Where the symbols take the elements:
m: piro->sedi, mulu->pamo, reka->toza, bepo->pura, nomi->peri, peri->vane, podu->lite, pifu->sisa, taku->gita, toza->zogo, kodi->muta, duze->kadu, vive->nago, fimi->lone, vuvi->zega, zapu->rimi, pura->like, guze->sazu, nago->pifu, vora->fera, gebe->viba, dobe->mulu, sanu->turi, kuli->gaku, diza->tede, zeru->tota, gefi->teba, like->vari, geli->poge, divi->revo, vaba->vibo, pake->muse, tede->zedu, sazu->meko, ziba->sela, loma->nogu, sela->dobe, kadu->dogi, zape->zere, deta->nomi, telo->fevo, ruli->resi, fodi->vuzu, zere->rese, podi->veso, vari->fana, supu->piro, gego->foga, seka->nize, pebo->bubo, diro->fimi, dodo->taku, gega->zofu, sisa->podi, zega->mira, dife->geli, nize->sanu, muse->vive, pamo->gega, zigu->vora, zedu->gaki, fasa->gego, sedi->gata, kade->zigu, gopa->zape, revo->laki, dogi->vule, zofu->loma, mira->bavu, vule->zeru, dano->nesi, pazu->reka, laki->gibe, fera->dodo, nuno->fasa, gibe->ziba, fime->podu, lone->voni, tota->pebo, zogo->lika, rese->gefi, keti->duze, gaki->ruli, bubo->pazu, gugo->kodi, viba->kade, raba->diza, meko->seka, voni->zapu, bapu->diro, somo->kuli, peso->gopa, poge->gugo, fana->vuvi, tevu->gebe, teka->zude, bavu->keti, kizu->somo, gaku->fodi, fevo->dife, rimi->telo, muta->deta, vibo->dano, foga->tevu, nesi->divi, dura->teka, veso->fime, gata->kizu, lite->nuno, teba->vaba, zude->supu, vuzu->raba, nogu->pake, gita->bapu, turi->peso, vane->dura, lika->guze, resi->bepo
y: piro->muta, mulu->dano, reka->duze, bepo->fodi, nomi->telo, peri->fevo, podu->pake, pifu->pamo, taku->foga, toza->kadu, kodi->voni, duze->pura, vive->dobe, fimi->kade, vuvi->zedu, zapu->fera, pura->vuzu, guze->zeru, nago->mulu, vora->nuno, gebe->veso, dobe->vibo, sanu->reka, kuli->dura, diza->sedi, zeru->vuvi, gefi->seka, like->raba, geli->diro, divi->zape, vaba->sanu, pake->ziba, tede->gata, sazu->tota, ziba->teba, loma->laki, sela->vaba, kadu->like, zape->guze, deta->rimi, telo->taku, ruli->kuli, fodi->zude, zere->sazu, podi->zofu, vari->diza, supu->kodi, gego->pifu, seka->bubo, pebo->mira, diro->viba, dodo->gego, gega->divi, sisa->gega, zega->gaki, dife->bapu, nize->pazu, muse->sela, pamo->nesi, zigu->lite, zedu->kizu, fasa->nago, sedi->deta, kade->podu, gopa->lika, revo->zere, dogi->vari, zofu->revo, mira->ruli, vule->fana, dano->peso, pazu->keti, laki->rese, fera->fasa, nuno->vive, gibe->gefi, fime->nogu, lone->zigu, tota->zega, zogo->dogi, rese->meko, keti->bepo, gaki->somo, bubo->bavu, gugo->lone, viba->fime, raba->piro, meko->pebo, voni->vora, bapu->gebe, somo->vane, peso->zogo, poge->fimi, fana->tede, tevu->podi, teka->poge, bavu->resi, kizu->peri, gaku->teka, fevo->gita, rimi->dodo, muta->zapu, vibo->turi, foga->sisa, nesi->gopa, dura->geli, veso->loma, gata->nomi, lite->muse, teba->nize, zude->gugo, vuzu->supu, nogu->gibe, gita->tevu, turi->toza, vane->dife, lika->vule, resi->gaku
s: piro->gata, mulu->gega, reka->zogo, bepo->like, nomi->vane, peri->dura, podu->nuno, pifu->podi, taku->bapu, toza->lika, kodi->deta, duze->dogi, vive->pifu, fimi->voni, vuvi->mira, zapu->telo, pura->vari, guze->meko, nago->sisa, vora->dodo, gebe->kade, dobe->pamo, sanu->peso, kuli->fodi, diza->zedu, zeru->pebo, gefi->vaba, like->fana, geli->gugo, divi->laki, vaba->dano, pake->vive, tede->gaki, sazu->seka, ziba->dobe, loma->pake, sela->mulu, kadu->vule, zape->rese, deta->peri, telo->dife, ruli->bepo, fodi->raba, zere->gefi, podi->fime, vari->vuvi, supu->sedi, gego->tevu, seka->sanu, pebo->pazu, diro->lone, dodo->gita, gega->loma, sisa->veso, zega->bavu, dife->poge, nize->turi, muse->nago, pamo->zofu, zigu->fera, zedu->ruli, fasa->foga, sedi->kizu, kade->vora, gopa->zere, revo->gibe, dogi->zeru, zofu->nogu, mira->keti, vule->tota, dano->divi, pazu->toza, laki->ziba, fera->taku, nuno->gego, gibe->sela, fime->lite, lone->zapu, tota->bubo, zogo->guze, rese->teba, keti->kadu, gaki->resi, bubo->reka, gugo->muta, viba->zigu, raba->tede, meko->nize, voni->rimi, bapu->fimi, somo->gaku, peso->zape, poge->kodi, fana->zega, tevu->viba, teka->supu, bavu->duze, kizu->kuli, gaku->vuzu, fevo->geli, rimi->fevo, muta->nomi, vibo->nesi, foga->gebe, nesi->revo, dura->zude, veso->podu, gata->somo, lite->fasa, teba->vibo, zude->piro, vuzu->diza, nogu->muse, gita->diro, turi->gopa, vane->teka, lika->sazu, resi->pura
r: piro->supu, mulu->dobe, reka->pazu, bepo->resi, nomi->deta, peri->nomi, podu->fime, pifu->nago, taku->dodo, toza->reka, kodi->gugo, duze->keti, vive->muse, fimi->diro, vuvi->fana, zapu->voni, pura->bepo, guze->lika, nago->vive, vora->zigu, gebe->tevu, dobe->sela, sanu->nize, kuli->somo, diza->raba, zeru->vule, gefi->rese, like->pura, geli->dife, divi->nesi, vaba->teba, pake->nogu, tede->diza, sazu->guze, ziba->gibe, loma->zofu, sela->ziba, kadu->duze, zape->gopa, deta->muta, telo->rimi, ruli->gaki, fodi->gaku, zere->zape, podi->sisa, vari->like, supu->zude, gego->fasa, seka->meko, pebo->tota, diro->bapu, dodo->fera, gega->pamo, sisa->pifu, zega->vuvi, dife->fevo, nize->seka, muse->pake, pamo->mulu, zigu->kade, zedu->tede, fasa->nuno, sedi->piro, kade->viba, gopa->peso, revo->divi, dogi->kadu, zofu->gega, mira->zega, vule->dogi, dano->vibo, pazu->bubo, laki->revo, fera->vora, nuno->lite, gibe->laki, fime->veso, lone->fimi, tota->zeru, zogo->toza, rese->zere, keti->bavu, gaki->zedu, bubo->pebo, gugo->poge, viba->gebe, raba->vuzu, meko->sazu, voni->lone, bapu->gita, somo->kizu, peso->turi, poge->geli, fana->vari, tevu->foga, teka->dura, bavu->mira, kizu->gata, gaku->kuli, fevo->telo, rimi->zapu, muta->kodi, vibo->vaba, foga->gego, nesi->dano, dura->vane, veso->podi, gata->sedi, lite->podu, teba->gefi, zude->teka, vuzu->fodi, nogu->loma, gita->taku, turi->sanu, vane->peri, lika->zogo, resi->ruli

The rows follow the links: the fewer symbols apart two elements are, the more alike their rows tend to be.

Each row is also shifted at random along 3 hidden directions that mean nothing.

Each row, then its element:
-75    4   -7  -47    1   -7    9  -12   -4  -20    4  -15   -2    0  -13   27   28   14    8   -3   15   -6  -16    9  -13   -7   18   -9: gopa
 26   15   22   -4    2    1   23   10   15   10  -23  -13  -11    1    6   13    1   17  -10  -19   -4    3   -2  -13  -10   13  -13  -11: tede
-12   13  -36    9    4    9   -4   23    0    6   -9   -5    9   -2    0   -3  -11    2    2    8    6   15    7   -1    1  -29  -13    7: piro
-32   16   -5  -25  -10  -10   16    4    3    5   17  -14   -3   18  -18    0   26   -3    9    8   -5  -27   -2   27   11  -14   15  -15: rese
 -2   -4   21    3  -11   -3   10  -24   -2    4    4    9   -4   -5   12   -5   11   -7   -2  -16    4  -11   -1    6   11   16   19   -5: zofu
-51   15   11  -29  -17  -10   26  -15    3    7    8   -1  -12   21   -5    6   18    8   -3   -3   -5   -5    8   10    6    7   27   -5: nesi
 -6    7   15   21   -1   12    9    3    9   17  -13  -11   -2  -10    1   -7   -8    4   -7   -5   -7   -3  -21   -5    5    1  -15  -18: telo
 -3   15  -23   -3    6    7    7   16    5    0  -19  -16    7  -12    3   10    6   10    2   -8   18    4   -5   -1   -4  -21  -13   -5: raba
-78   10   -7    5  -12    7    7  -12   -3    7   -3    4    1    1    1   -2   -6    5   -4    1    4   15   -8    0    6   -8    9    1: viba
 -3    2    5   24  -11    3   -2    0    0   21   14    5    0   11   -6  -26  -11  -15   -2   14  -18  -11    1    9   21   -5    2   -4: foga
 11  -23   25   14   -1    0  -14  -20   -5   -4   12    8    1   -7   -1   -8   -6  -10   -1    1   -9  -10  -15   -2    4   22    3   -4: sisa
-28   -2   31   -4   -9   -2   13  -30   -1    3   -3    3   -8   -8    9    4   10    3   -5  -17    4   -7  -12   -2    4   23   16  -12: pake
-31  -20  -15   21    6   13  -29  -20  -17  -18   -5   22   13  -20   16    0  -19   -3   -1    2   17   32   -4  -14   -7    1    2   22: fera
-29   13    6    8    0    8   12   13   10   17  -10  -14   -4    3  -12   -2  -10    9   -9    7  -14    3  -16   -7    0   -4  -15  -14: kodi
 -3   -2    8  -17   -9  -13    4   -6    0    0   18    1   -7   19   -9   -2   10   -5    2    6  -12  -12    9   11    5    8   16    2: vaba
 -6   -1   52   10  -15   -4   18  -17   10   22    6    4  -18   15   -5  -11   -8    0  -14   -2  -32   -9   -9   -5    9   35    6  -13: podu
 25    3   30    0  -20  -14   18  -16    4   16   10   16  -14   19    8  -13    6   -7   -7   -9  -15  -10   22    6   17   25   23    2: gibe
-19   -1    0   22   -1   13   -4  -10   -4    2  -13    7    5  -19   15   -4  -12    1   -6   -9    9   15  -10   -7    4    0   -4    2: bapu
 49  -11  -22   -7   12   -7  -20   21   -4  -15   11    6    6   11   -7    1   -7   -5    9   16   -3    3   18   -1  -12   -8   -8   18: keti
-17    3    6   17    4   12    3    3    5    8  -10  -10    2  -13   -2   -1   -9    5   -4   -3   -4    1  -23   -7    2   -3  -16  -13: fevo
-11   25  -13   -1   -1    6   20   16    8   14  -22  -15    0   -3    6    8    3   14   -4  -12   11    7    2   -2    2  -17   -9   -7: gaku
 31   -5  -21  -14    8   -8  -11   11   -6  -15    4    8    3    8    1    7    0    0    5    6    6   11   24   -2  -11   -5    3   22: vule
-23    9    0   16    3   10    4   12    6   12   -7  -17    3   -7   -9   -6   -7    2   -3    5   -3   -4  -23   -1    5  -12  -18  -17: geli
-41    1  -19   17    5   17   -9   -2   -6   -1  -11   -7   14  -27    5   -1   -2    1    3   -2   19    6  -24    1    3  -20  -11   -6: voni
  8  -24  -18  -13    8   -9  -30   -5  -14  -27   25   11    9    4  -10   -2    5  -15   14   20    3   -7    5   10   -5   -5    9   16: teba
-30  -24   -6    6    5    5  -25  -16  -13  -17   14    5   11  -15   -7   -3    0  -13    8   11    6   -4  -21    5    0   -3    2   -1: podi
 -3  -14  -20    8   13    8  -23    6   -8  -20  -13   12    7   -7    8   11  -26   10   -4    6    6   41    7  -24  -24    0  -14   25: supu
 24   11    0   -9    7   -2   11   22   12    5   -5  -20   -3    4  -10    8    6    8    0    1   -4  -11   -4    0   -7   -6  -16  -14: bepo
 -4    2   -4   15    5    8   -6   17    5    7   -3   -8    1    2   -9   -6  -18    3   -4   14  -13    6   -8   -8   -4   -8  -21   -3: deta
 -9    5   -7  -28    3   -7    7   -5   -2  -11   -1   -9    2   -6    1   16   24    6    7  -13   19  -10   -2    9   -4   -4   11   -6: sazu
 18    4  -33   11   10   10  -12   20   -2   -4  -12    1   13  -12    8    1   -9   -1    4    1   15   14    8   -2   -3  -22  -15   10: somo
 80   11   -6   16    7    3    3   32   11   18   -3  -14    4   -2   -5  -13    0  -10    4    2   -6  -26    4   10   10  -17  -24  -13: zedu
-54   -3    4   -4    7    8   -1    0    2   -8  -17   -4   -4   -2   -4   19  -19   23  -10    4   -4   35  -14  -25  -24    8  -13    8: nomi
 -3    2   28   10  -13    0   14  -16    4   17    7   -2   -5   -2   -1  -12   12   -8   -3   -9   -7  -24  -13   11   16   12   10  -20: vive
 23   23  -12   14   -2    6   13   23    9   20  -13   -7    0    3    6   -6   -8    3   -5   -3    0    4   13   -2    8  -16  -12   -2: kizu
 14    3  -24  -17    9   -6   -7   23    1   -8    7  -10    4   10  -13    5    3    1    6   17   -2   -2   10    4   -8  -18  -10    5: mira
 23   -1   20  -13   10   -3    9    8   10   -5  -17   -9  -10    0   -2   20   -2   18   -8   -8   -6    7   -6  -18  -22   19  -14   -6: resi
-21   -5   -3   14   -5    4   -9   -4   -4    6   18   -3    9   -1  -14  -18    2  -16    4   16   -6  -20  -16   16   17  -12    1  -13: fime
 14   16   14   -9    4    0   22   13   14    8  -20  -17   -8    1   -1   14    7   17   -6  -13   -2   -2   -7   -9  -10    6  -13  -15: gaki
-37  -12   12    9   -5    3   -7  -16   -6   -1    8   11   -3    3   -4   -5  -12    0   -4    8  -11    8  -10   -6   -1   12    6    4: fasa
-25  -20  -12   19    2    8  -28  -11  -14  -12   11   16   11   -6   -1  -11  -18  -11    2   16    0   16   -4   -3    1   -3    0   16: tevu
 13  -15   15    5   -5   -3   -8  -26   -9   -8    6   18   -1  -10   13   -5    3  -11    2  -10    7   -3    3    1    6   20   17    6: gega

In each set, the symbols that take the first to the second take the third to the fourth, perhaps in another order. Give the fourth.
Answers are names.
 30   -3   -9  -15   10   -9   -6   18    2   -9    4    0   -3   14   -8    8   -2    4    2   11   -9    5   15   -3  -14   -1   -8   12
:  11    7   -5  -23    1  -10    8   10    4   -5   -1    1   -7   19   -1   12    3   10   -1    2   -4    9   21   -4  -11    2    3   10
:: -41    7   -9   10    6   12    0   11    2    5   -9  -17    7  -10  -11    1   -5    5   -1    8   -2    3  -24   -4   -1  -16  -18  -13
: muta

  6   22    9    5  -24   -5   26   -7    6   30   11    3   -5   13    5  -20   18  -15    2   -7   -3  -31   15   25   36   -4   22  -13
: -46   -9   -4  -37    4   -9   -3  -14   -7  -26    6   -7    1   -2  -11   25   20    9    8   -1   11   -2  -13    5  -16    2   12   -1
::  31   -7   12    0  -11  -11    0  -12   -4    4   19   18   -7   16    3  -14    3  -13    1    2  -11  -10   22    9   12   13   19    9
: seka

  7   13   -4    4    2    5   12   11    8    7  -22   -2   -4   -2   10    7   -9   14   -8  -10    3   18    9  -12   -7   -2   -8    4
:   8   11   14   22   -2    7   10   16   13   24   -6  -16   -2    3  -10  -13  -11    0   -8    5  -20  -11  -15   -2    8   -3  -19  -18
::  18   11  -23  -16    1   -6    5    8   -1   -3    7  -13    9   -4   -1    0   27   -9   14   -4   18  -27    5   27   11  -26    8   -9
: mira

 -7  -10  -11  -19   21    1  -14    8   -1  -27  -12  -10    3  -11   -5   26    0   16    2   -1   11   16  -13  -15  -29   -1  -15    6
:  -8  -10  -48   13   18   11  -35   18  -12  -19   -2    5   19  -11    0   -1  -20   -3    8   19   12   27    3   -7  -12  -29  -18   24
::  40   -7   19  -12   12   -6    0   10    9   -8   -8   -6  -10    7   -6   15   -7   13   -6   -1  -13    8    0  -19  -23   22  -15    1
: piro

-42  -17    1    4    1    5  -18  -16  -11  -12   13    6    8   -7   -8   -3   -6   -7    4   12   -1    2  -19    2    0    1    3    1
:   0  -11   19   21   -8    1   -7  -11   -1    8    9   15   -5    8    0  -16  -19   -7   -7   10  -20    5    1   -7    8   16    3    6
:: -52   -1  -24   -3   -2    3   -9  -18  -13  -10    9   -1   15  -20    3   -2   21  -11   13   -4   28  -13  -15   22   14  -25   16   -6
: nago

  7   -5  -14   30    9   15  -18    8   -3    3   -2   -3   15  -21    1  -12  -10  -11    5    6    7   -6  -20    4    8  -20  -19   -8
:   7   -3   14   27   -1   12   -3   -8    1    9  -13    3    1  -16   11   -8  -13   -1   -7   -9    2    6  -13  -10    4    7  -10   -5
::  49  -11    4  -14    4  -11   -4   -7   -3  -16   -3   14   -6    2   14   12    2    4    0  -12    7   11   23   -9  -14   19    8   18
: tota

 53    9    1   -5   -3   -9   12   12    7   12   16  -13    0    9  -10  -12   24  -16    8    0   -4  -44    4   27   19  -10    3  -19
:   2   15    1  -27   -4  -10   21   -3    4    0   -8   -4   -8    4    8   15   19    8   -1  -18   11   -2   12    4   -2    3   15   -3
::  -9  -10   14  -27    0  -11    2  -12   -2  -16   12   -1   -6    7   -8   13   13    4    2    1   -3   -7   -3    1  -12   15   12   -2
: meko

 14    2   37   22   -2    8   14   -1   12   19  -14   -6   -9   -3    2   -4  -16    7  -14   -9  -16    2  -17  -15    2   21  -15  -17
:  -6  -13    6   23    5   12  -14  -12   -5   -5  -13    7    6  -24   14    0  -16    0   -5   -9    8   16  -16  -14   -5    6  -10    2
:: -12   -8  -15  -21    0  -10  -12   -2   -7  -14   21   -2    5    9  -15    0   15  -10   12   16    1  -16    1   18    2  -11   10    1
: peso

 16   -2   29   -5  -18  -13   13  -19    1    9   11   16  -15   19    8   -6    2   -3   -6   -7  -13   -4   21    1    8   29   24    6
:  44  -20   18   -7    0  -14  -10   -6   -3   -8   23   11   -6   16   -7   -6    2  -11    3   10  -18  -14   11    3    0   21    8    7
:: -20  -12  -17    7   14    9  -21    9   -5  -15   -9    5    6   -4   -3    8  -24    9   -3   14   -1   33   -5  -21  -21   -4  -16   17
: geli

 38    3    5    5    6    5    4    9    6    1  -21   -1   -5   -9   13    9   -9   11   -6  -14    4   13    4  -16  -10   10  -13    2
:  53   16   20    4    2   -2   22   20   16   20  -14  -13   -9    3    1    2    1    7   -7  -12   -9  -12    1   -5   -1    8  -17  -14
::   7    2  -37  -15   14   -2  -15   29   -2  -14    8  -13   11    3  -17    6    5    0   13   17    4   -4    0    9  -10  -30  -13    4
: keti

-36   -6    5   10   -6    2   -5  -10   -3    4   13    2    2    2  -11  -11   -3   -6    2   12  -11   -7  -13    6    8   -1    4   -6
: -14  -10    0    4   -2    1   -9  -21   -9   -8    8    5    7  -16    7   -5    9  -10    5   -6   14  -11  -10   12   10    1   13   -5
:: -21   24  -14  -29   -3   -8   22   19    9    6   -3  -13   -6   21  -10   13   13   13    1    4   -2    1   15    6   -3  -12    4   -2
: resi

  8  -30   34   10    2    0  -17  -28   -7  -11    7   14   -3   -9    3   -4   -8   -6   -3    0   -9    2  -16  -12   -6   34    4    2
: -23   16   14   -5  -20   -6   25  -19    2   16    2    2   -8    6    7   -5   19   -2   -2  -15    3  -13    7   15   21    5   25  -11
::  34   35  -40   14    3    7   14   43   12   28   -2  -29   14   -4   -8  -16   17  -12   12    5   10  -35   -1   32   27  -54  -19  -24
: supu

 33    3   16   -9    9   -1    9   11   11    0  -14  -12   -9    0   -1   14   -2   15   -5  -10   -5    2   -5  -13  -15   13  -15   -8
: -22   10   -8   -8    7    6   10    3    5   -5  -28   -5   -1  -11   13   21   -3   22   -6  -16   16   27   -2  -18  -16   -2   -7    3
:: -41   -3  -24  -37    9   -6   -6  -11  -10  -32   -2   -7    9  -17   -1   28   27    7   13   -8   31    0  -12    7  -14  -15   12    0
: bubo

-22  -13   -9  -20   -2   -9  -12  -13  -11  -18   17   12    1    9   -4    5    7   -4    8    8    3    3    9    5   -5    3   17   13
:  71  -19    8   -4    8  -10  -15   -1   -3  -12   15    4    3   -1   -2   -3   10  -15    8    1    1  -24    5    7   -1   10    1    0
::   2   10  -12  -24   -1   -9    9    7    1   -6   -3    0   -4   13    3   13    8    8    2   -2    6   10   22   -1   -8   -3    8   11
: like

-35    7  -13   22   -9    9   -1   -4   -3   13    2    6    7   -4    4  -16   -8   -9    1    6    3    5    0    6   19  -16    3    2
: -61    3    1    2   -7    4    2   -9   -2    5    9   -5    3    2  -11   -7    4   -3    1   10   -6   -7  -19    9    9   -7    5   -9
::  40    3  -17   -9    8   -6   -5   29    4    1   10   -9    3   15  -15   -2    1   -4    7   16  -10  -11   11    7   -3  -15  -13    2
: gaki

